Rows, each with roughly how far along a hidden order it lies (0 to 30):
(in the rows, 100 means zero)
129,99,123,99,63,82,127,89,116,111,83,112,88,165,78,110,73,122,109,75,99,59,73,103,107,107,112,92,74,85,97,59,114,42,72,129,117,142,117,85,89,84,93,105,113,81,95,81,84,98,90
0
118,86,109,92,102,102,120,129,111,91,100,126,61,110,94,91,99,99,104,82,97,89,87,112,129,105,120,108,74,92,105,66,95,74,134,104,93,84,93,110,101,102,98,91,111,63,88,83,52,123,91
0
106,100,99,94,89,104,97,122,90,115,96,106,95,92,102,108,95,87,101,126,102,89,107,104,126,108,144,113,78,92,98,71,94,129,125,88,70,69,82,93,106,92,100,94,97,84,98,88,82,105,116
0
117,85,91,102,81,99,102,95,92,125,92,98,43,135,103,106,35,116,108,119,107,89,110,92,87,96,79,104,87,69,92,89,109,62,135,98,92,120,96,107,107,88,95,109,101,74,117,82,42,94,96
0
116,89,97,91,85,98,101,87,93,88,100,111,72,115,98,97,92,111,103,102,99,83,105,100,104,108,126,97,108,92,97,104,95,111,95,120,118,113,97,93,93,83,103,108,110,96,112,100,83,117,106
30
91,103,123,80,73,85,104,91,112,128,90,120,99,138,89,104,121,120,100,121,107,90,120,112,80,99,86,97,113,96,102,70,108,68,75,123,140,90,112,100,89,75,89,89,99,93,93,109,104,107,86
0
96,89,121,82,99,102,101,126,114,91,99,121,91,115,106,103,134,96,113,114,103,94,95,100,90,108,91,113,91,91,96,82,109,129,93,107,100,110,93,102,95,95,100,111,109,85,107,92,71,120,99
0
102,89,100,86,98,90,105,95,108,125,93,114,104,99,102,94,91,88,103,110,96,94,116,109,98,118,166,116,114,69,109,91,103,108,146,100,96,69,97,100,106,66,108,115,99,91,115,107,122,122,110
0
111,83,109,102,89,96,109,99,122,123,78,120,103,160,89,94,112,124,102,87,112,49,75,94,69,107,71,105,85,98,99,62,108,138,96,134,63,129,98,101,102,60,107,86,96,83,97,107,21,127,107
0
94,101,104,87,82,90,116,107,86,92,95,127,54,109,103,96,73,119,103,124,101,62,77,95,124,111,99,107,81,101,92,90,94,97,91,114,99,123,105,103,97,91,99,113,111,99,121,83,97,111,92
0
103,101,113,100,67,90,121,100,103,126,78,109,106,136,90,104,47,120,98,78,110,72,83,91,117,107,87,100,104,109,83,90,121,132,110,124,121,147,107,99,100,55,92,88,100,81,120,109,68,105,106
0
113,96,115,99,85,86,106,90,83,107,90,104,77,112,102,98,77,103,111,122,99,63,94,105,130,95,74,108,106,114,100,97,112,39,97,102,124,146,100,102,94,67,93,94,111,60,123,108,102,117,92
0
126,96,123,92,74,78,110,96,84,103,81,116,120,154,99,107,115,146,109,96,101,49,76,102,79,101,113,91,108,110,100,66,100,153,63,143,82,166,122,82,87,60,105,121,100,77,109,105,60,97,109
0

Part 2:
98,91,105,115,99,96,103,93,102,102,101,104,105,100,24,100,96,106,97,100,95,96,102,98,97,100,110,98,98,103,98,102,100,79,89,134,99,112,90,100,107,110,95,96,99,111,99,97,100,96,108,101,100,91,105,111,102,82,98,103,109,110,103,89,105,105,99,89,100,98,97,102
0
99,101,107,113,94,123,97,100,119,104,102,71,100,98,28,96,103,98,98,108,101,82,104,105,104,99,108,100,99,103,102,98,100,96,120,99,100,100,102,101,99,106,104,97,101,107,108,106,99,93,100,92,98,98,105,118,102,108,103,105,105,100,108,112,103,107,101,97,96,102,104,100
21
98,89,106,112,101,90,101,94,101,101,102,109,103,101,25,101,95,106,97,96,94,100,100,100,95,101,105,95,99,102,96,101,101,77,88,130,101,111,89,99,109,109,96,91,99,113,101,97,100,101,108,104,101,94,105,105,103,81,97,102,110,116,103,86,105,99,98,89,101,98,97,103
0
98,94,105,115,96,110,102,96,105,100,101,86,106,99,70,100,101,103,97,108,99,88,105,96,101,100,112,105,99,103,102,102,99,92,102,125,97,108,94,102,100,108,96,104,100,101,100,98,99,92,105,96,98,88,104,120,101,95,101,105,105,98,106,97,106,112,100,95,98,100,99,101
6
101,97,101,100,102,97,95,100,102,98,105,97,94,103,71,102,93,101,102,88,100,105,94,110,97,101,89,95,101,100,103,99,100,101,98,74,103,94,105,100,105,100,104,95,99,103,101,100,100,113,99,111,101,111,99,86,104,93,100,100,102,114,99,91,96,84,100,107,101,100,99,100
4
98,96,110,117,96,102,99,93,119,107,100,95,103,98,0,96,100,105,96,103,94,86,102,103,97,100,113,92,97,103,96,100,102,74,102,126,101,112,90,99,108,113,99,89,100,121,104,104,100,95,108,95,101,92,110,119,101,87,98,104,113,113,108,102,107,105,99,81,98,100,101,103
2
101,89,104,99,103,85,99,93,100,103,95,98,97,102,20,100,91,105,105,92,94,101,91,109,94,101,102,93,99,99,101,99,98,81,89,97,101,101,97,99,117,104,105,98,100,117,99,100,101,107,105,107,103,103,103,96,105,88,96,98,110,128,94,93,101,88,101,96,99,98,93,102
2
100,96,104,103,101,90,95,99,110,102,105,106,93,103,8,100,92,103,100,86,96,103,93,112,94,101,96,88,101,101,97,98,102,85,95,80,106,99,98,98,110,102,104,83,99,115,103,102,101,113,103,110,103,111,103,91,103,86,98,99,109,123,101,92,97,82,99,96,100,99,100,101
3
100,99,104,107,96,125,98,102,107,99,100,65,99,99,97,98,102,96,101,107,104,85,103,103,105,99,105,106,101,102,107,98,98,114,118,81,99,97,106,103,97,101,105,106,101,97,105,104,98,95,97,96,97,99,100,112,105,115,104,105,99,96,105,107,101,107,103,106,96,101,103,98
30
100,92,106,109,96,117,102,95,103,102,93,64,105,98,67,98,102,100,103,113,99,82,102,100,102,100,115,108,98,101,108,101,96,99,107,109,95,102,101,104,104,105,102,118,102,102,101,102,99,91,102,91,98,89,103,120,104,112,100,104,102,103,100,107,105,114,103,97,96,101,96,100
12
98,92,104,113,102,88,99,95,103,100,108,120,100,102,29,102,93,106,95,89,95,104,100,102,94,101,99,91,100,103,95,100,103,76,88,118,103,109,89,98,107,107,95,81,98,114,100,97,100,106,107,109,101,101,105,97,101,77,98,101,109,118,105,83,103,93,97,92,102,97,100,102
1

Next part:
82,124,113,90,98,86,73,79,92,99,108,113,95,113,90,98,85,107,102,109,81,118,99,140,97,88,117,77,105,85,107,91,147,107,131,117,72,88,108,108,101,200,91,94,131,101,92,110,113,70,81,61,104,105,105,100,102,52,71,110,109,113,112,73,99,62,127,82,96,99,91,89,104,30,68,100,94,97
7
117,103,109,72,98,105,54,87,103,95,99,101,85,102,74,99,81,101,98,124,99,112,97,99,101,93,113,79,108,60,103,102,118,106,138,122,104,61,100,138,85,157,87,94,101,86,94,105,101,76,98,91,102,99,100,92,109,95,69,107,103,85,103,102,93,92,123,96,78,115,101,86,106,98,153,108,99,110
5
86,96,98,101,90,108,100,99,96,122,83,86,116,77,121,111,100,98,89,67,96,106,125,83,106,93,113,131,105,78,108,106,23,94,106,115,92,97,102,88,106,107,97,103,73,97,108,110,105,107,106,96,102,98,103,101,97,98,91,121,96,90,82,99,102,101,107,56,110,93,94,105,95,83,88,99,114,137
3
97,124,97,55,102,104,101,71,109,97,102,90,97,99,90,97,80,103,96,112,98,98,109,90,97,88,126,96,108,69,72,99,79,101,116,111,72,102,113,136,109,106,102,80,93,79,102,112,86,95,97,104,98,106,96,92,101,81,90,150,77,109,124,117,116,85,99,84,126,80,118,103,108,39,100,117,94,126
0
130,86,104,155,117,91,123,78,103,103,91,121,99,98,68,99,100,97,87,111,105,107,109,102,103,103,67,96,105,55,128,86,162,103,82,100,82,107,140,102,116,171,81,94,102,148,89,106,116,64,104,108,96,148,107,105,117,100,78,116,116,107,137,62,101,93,102,98,110,90,95,106,114,60,61,98,105,39
15
99,145,107,91,98,83,99,50,99,99,105,86,103,82,88,90,95,88,98,49,95,113,97,86,100,58,154,100,115,87,63,109,38,110,104,115,92,89,98,101,122,111,75,76,58,88,96,106,88,124,93,99,104,78,119,103,95,91,84,103,82,106,111,96,111,85,140,53,115,103,95,105,98,97,99,98,108,111
1
74,98,100,120,97,28,100,66,70,100,107,103,111,99,102,95,102,96,98,149,92,105,94,81,101,92,138,79,93,97,122,105,104,110,99,106,111,100,112,80,109,116,71,92,103,86,92,136,101,96,94,93,93,125,115,87,78,79,81,54,87,105,114,72,99,105,113,82,110,99,86,108,111,22,71,102,98,48
24
80,86,98,112,100,96,88,90,107,112,106,102,116,120,100,93,128,109,100,98,108,101,97,88,100,87,131,99,101,112,102,89,90,96,117,86,112,105,99,123,101,111,98,91,115,60,81,89,136,102,77,106,109,93,105,127,103,99,72,113,100,143,122,88,99,42,102,110,97,65,98,117,100,101,95,101,101,77
30
87,92,101,133,103,44,100,67,69,94,103,110,124,94,85,95,69,91,105,140,95,114,96,89,100,95,126,92,103,101,107,104,99,113,79,107,100,105,119,101,96,129,103,118,96,95,96,116,106,101,95,84,101,109,104,92,91,86,88,65,100,85,111,61,99,91,104,40,100,91,85,106,107,106,75,89,114,112
22
96,136,108,73,97,40,98,107,97,72,83,101,88,116,55,97,87,106,99,117,83,115,104,149,101,104,104,81,110,59,106,100,124,110,96,108,82,106,102,151,89,111,96,93,109,100,98,100,106,105,103,76,103,104,102,100,102,53,77,102,108,97,120,91,92,94,122,110,68,113,94,86,86,74,148,104,116,107
5
83,90,94,98,101,150,132,63,103,147,102,106,95,80,133,56,135,97,92,105,89,119,95,99,98,102,113,116,110,110,118,111,96,105,110,101,92,111,106,101,124,108,121,87,115,90,94,75,85,131,103,47,111,68,94,100,104,86,111,116,106,113,100,114,100,114,85,104,107,59,95,98,110,101,112,111,94,148
12
71,90,103,108,101,105,83,108,101,115,111,94,112,124,99,99,125,109,110,92,96,102,102,84,100,91,128,82,105,110,104,92,95,105,108,92,113,120,97,104,104,10,96,94,87,59,78,113,139,90,99,105,108,96,104,100,94,93,90,107,103,146,108,94,99,81,112,107,103,59,91,102,102,118,83,101,75,84
30
